Below are the code and all the weights of a small trained network. Each question names an input and a target symbol and asks about switching units off, where a switched-off unit gives its printed mean instead of its output.

import numpy as np


def w(rows, s, z=0):
    codes = np.array(rows[::2]) - 128.0
    scale = np.full(codes.shape[1], s)
    scale[-1] = z or s
    return codes * scale


def f(y):
    return y / 2 * (1 + np.tanh(0.7978845608 * (y + 0.044715 * y**3)))


def softmax(a):
    e = np.exp(a - a.max(-1, keepdims=True))
    return e / e.sum(-1, keepdims=True)


def log_softmax(a):
    a = a - a.max(-1, keepdims=True)
    return a - np.log(np.exp(a).sum(-1, keepdims=True))


def net(x, mask):
    ids = ['αβδεζημξπτψω'.index(c) for c in x.split()]
    T = len(ids)
    res = E[ids] + P[:T]
    u = 0
    for l in range(3):
        q, k, v = (res @ M[l].T for M in (Q, K, V))
        z = softmax(np.where(np.tri(T) > 0, q @ k.T / 4**0.5, -1e9)) @ v
        res = res + np.where(mask[u], z, O[l][:, -1]) @ O[l][:, :-1]
        u += 1
        y = f(res @ A[l][:, :-1].T + A[l][:, -1])
        res = res + np.where(mask[u : u + 8], y, B[l][:, -1]) @ B[l][:, :-1]
        u += 8
    return log_softmax(res[-1] @ U[:, :-1].T + U[:, -1])


Q, K, V, O, A, B = {}, {}, {}, {}, {}, {}
E = w([
[169,47,84],'α',
[177,114,154],'β',
[124,1,237],'δ',
[161,116,149],'ε',
[183,115,151],'ζ',
[66,91,50],'η',
[183,189,73],'μ',
[105,229,235],'ξ',
[193,111,148],'π',
[53,140,137],'τ',
[239,233,29],'ψ',
[1,132,44],'ω',
],0.0098)
P = w([
[173,134,63],'0',
[173,123,96],'1',
[160,127,118],'2',
[147,126,128],'3',
[135,121,135],'4',
[119,124,138],'5',
[101,126,135],'6',
[85,127,134],'7',
[69,128,130],'8',
[52,130,130],'9',
[36,136,130],'10',
[25,140,127],'11',
[3,148,127],'12',
],0.0043)
Q[0] = w([
[196,2,187],'0.h1',
[160,84,32],'0.h1',
[67,199,41],'0.h1',
[97,98,27],'0.h1',
],0.0065)
K[0] = w([
[225,141,184],'0.h1',
[181,1,68],'0.h1',
[68,77,79],'0.h1',
[126,73,63],'0.h1',
],0.0081)
V[0] = w([
[11,187,63],'0.h1',
[242,165,119],'0.h1',
[98,123,49],'0.h1',
[255,153,165],'0.h1',
],0.0024)
O[0] = w([
[100,73,247,87],'0.h1',
[165,91,74,246],'0.h1',
[220,111,197,152],'0.h1',
[143,94,4,223],'0.h1',
],0.0041,0.0013)
A[0] = w([
[154,135,20,181],'0.n1',
[192,112,5,180],'0.n2',
[116,30,153,243],'0.n3',
[144,78,133,174],'0.n4',
[134,87,2,255],'0.n5',
[18,70,162,246],'0.n6',
[138,248,110,232],'0.n7',
[67,163,201,237],'0.n8',
],0.0076,0.0031)
B[0] = w([
[125,166,21,225],'0.n1',
[133,142,49,254],'0.n2',
[102,42,140,162],'0.n3',
[137,68,116,142],'0.n4',
[94,129,33,247],'0.n5',
[2,77,196,156],'0.n6',
[154,214,122,228],'0.n7',
[99,171,173,144],'0.n8',
],0.0079,0.0059)
Q[1] = w([
[124,15,135],'1.h1',
[66,223,53],'1.h1',
[199,117,209],'1.h1',
[111,254,119],'1.h1',
],0.0079)
K[1] = w([
[172,83,58],'1.h1',
[1,135,173],'1.h1',
[240,155,129],'1.h1',
[72,170,206],'1.h1',
],0.0094)
V[1] = w([
[192,17,43],'1.h1',
[115,195,187],'1.h1',
[42,254,185],'1.h1',
[157,200,162],'1.h1',
],0.0067)
O[1] = w([
[10,171,197,254],'1.h1',
[203,84,69,21],'1.h1',
[255,88,91,94],'1.h1',
[181,36,81,74],'1.h1',
],0.0057,0.0031)
A[1] = w([
[124,53,158,100],'1.n1',
[100,97,245,253],'1.n2',
[114,141,112,107],'1.n3',
[157,168,80,127],'1.n4',
[109,89,81,108],'1.n5',
[139,153,131,107],'1.n6',
[157,167,74,129],'1.n7',
[196,129,136,141],'1.n8',
],0.012,0.0047)
B[1] = w([
[137,138,255,136],'1.n1',
[177,35,243,191],'1.n2',
[111,153,122,154],'1.n3',
[134,161,242,243],'1.n4',
[20,78,75,156],'1.n5',
[147,162,143,139],'1.n6',
[113,142,229,251],'1.n7',
[193,20,89,180],'1.n8',
],0.0057,0.014)
Q[2] = w([
[107,157,173],'2.h1',
[110,254,144],'2.h1',
[152,170,170],'2.h1',
[153,192,142],'2.h1',
],0.0077)
K[2] = w([
[127,125,194],'2.h1',
[254,181,227],'2.h1',
[162,103,179],'2.h1',
[141,144,178],'2.h1',
],0.0064)
V[2] = w([
[51,102,91],'2.h1',
[105,66,255],'2.h1',
[246,159,32],'2.h1',
[150,118,143],'2.h1',
],0.0029)
O[2] = w([
[105,105,97,159],'2.h1',
[101,25,234,191],'2.h1',
[253,232,55,1],'2.h1',
[159,110,151,116],'2.h1',
],0.0032,0.0063)
A[2] = w([
[135,67,168,175],'2.n1',
[133,169,108,99],'2.n2',
[176,109,131,32],'2.n3',
[144,131,141,135],'2.n4',
[133,166,148,191],'2.n5',
[161,80,113,76],'2.n6',
[81,124,106,198],'2.n7',
[116,132,5,2],'2.n8',
],0.015,0.0045)
B[2] = w([
[141,189,79,247],'2.n1',
[108,155,100,158],'2.n2',
[121,44,122,184],'2.n3',
[154,127,127,150],'2.n4',
[135,131,146,186],'2.n5',
[64,114,155,177],'2.n6',
[131,79,107,208],'2.n7',
[244,187,50,147],'2.n8',
],0.011,0.013)
U = w([
[128,131,26,180],'α',
[38,53,135,84],'β',
[103,99,254,127],'δ',
[125,114,137,54],'ε',
[128,118,129,62],'ζ',
[127,120,138,53],'η',
[122,135,122,161],'μ',
[180,50,147,168],'ξ',
[113,113,151,254],'π',
[194,150,131,116],'τ',
[118,210,106,55],'ψ',
[183,152,141,176],'ω',
],0.0077,0.0049)

Each question gives the input, a string of symbols that net reads in full, and the target symbol t.
The units are the heads (4 rows each of Q, K, V and O) and the neurons (one row each of A and B). Each row of codes is followed by its name. A weight is (code - 128) times the scale printed after its matrix; where a second scale follows, it is the last column's (O, A, B and U).
mask holds one flag per unit, layer by layer, with each layer's heads first. A switched-off unit (its flag False) gives its mean, the last column of its rows in O or B, instead of its output. The means were averaged over made-up inputs and are rounded, as every weight is.
A unit's drop is (log p(t) with every unit on - log p(t) with that unit switched off) / (log p(t) with every unit on - log p(t) with every unit switched off).
The circuit of an input: a set's keep is (log p(t) with only the set's units on - log p(t) with every unit switched off) / (log p(t) with every unit on - log p(t) with every unit switched off). Starting from the 12 units with the biggest drops (on a tie, the unit counted first), units are removed one at a time, each time the one whose removal leaves the highest keep (on an exact tie, the one counted first), for as long as the keep stays at least 0.8.
units of the circuit, in order: the units of the circuit, biggest drop first
top k neurons: the k neurons with the biggest drops, biggest first
k most important neurons of layer l: the k neurons of layer l with the biggest drops, biggest first
drop of u: that unit's drop, to one decimal
input π ψ ψ ψ δ ψ η, target α: top 2 neurons => 1.n4, 1.n7
input ζ ξ ξ δ α ψ ψ ψ ψ π α ξ ξ, target ξ: units of the circuit, in order => 1.h1, 0.n8, 1.n8, 0.n5
input π ψ δ μ ψ ξ α η ε α δ η μ, target δ: 2 most important neurons of layer 0 => 0.n6, 0.n3
input ψ π α, target α: top 4 neurons => 1.n4, 1.n7, 2.n8, 1.n2
input ξ ψ ψ ψ μ ψ ψ, target ξ: units of the circuit, in order => 1.h1, 1.n8, 2.n3, 0.n8
input α α α ξ α τ α π, target δ: top 2 neurons => 0.n7, 0.n1
input δ ψ ξ ψ ξ ψ ψ α π π ε μ, target ξ: top neuron => 0.n8
input μ ψ ζ ε ξ ξ ψ ψ μ μ, target ξ: top 3 neurons => 1.n4, 2.n3, 1.n7
input ψ ξ ψ ζ ψ ζ ζ ξ ψ ψ ω, target α: units of the circuit, in order => 1.n4, 1.n2, 2.n8
input ζ ψ ψ α ψ ω ψ ψ ψ ψ, target ω: top 3 neurons => 0.n6, 1.n4, 1.n7
input η ξ ψ α ε α δ ψ ζ ψ, target δ: 2 most important neurons of layer 1 => 1.n1, 1.n2
input ψ ξ μ ψ ψ ψ η, target α: top 2 neurons => 2.n8, 1.n4
input ε ω ψ ψ ψ α, target α: top 4 neurons => 1.n7, 1.n4, 2.n8, 1.n2
input ψ ζ α η ψ π ψ α, target β: most important neuron of layer 2 => 2.n1
input ψ α ξ ψ ψ ψ δ α ζ ψ ψ ψ μ, target δ: 2 most important neurons of layer 1 => 1.n1, 1.n2
input ψ ξ ψ ψ ψ ψ ψ τ ψ, target τ: 2 most important neurons of layer 0 => 0.n6, 0.n7
input ζ α α β ψ μ η ψ ω ψ, target ω: 2 most important neurons of layer 0 => 0.n6, 0.n7
input τ η π π ψ α η ψ, target τ: 2 most important neurons of layer 0 => 0.n7, 0.n6
input ψ ζ ψ η μ ζ ψ η α α, target β: drop of 0.n6 => 0.3
input α α α ζ δ, target δ: drop of 1.h1 => 0.5
input ψ α ψ δ ζ ζ ψ ω τ ζ ξ α ψ, target ξ: drop of 1.h1 => 1.5
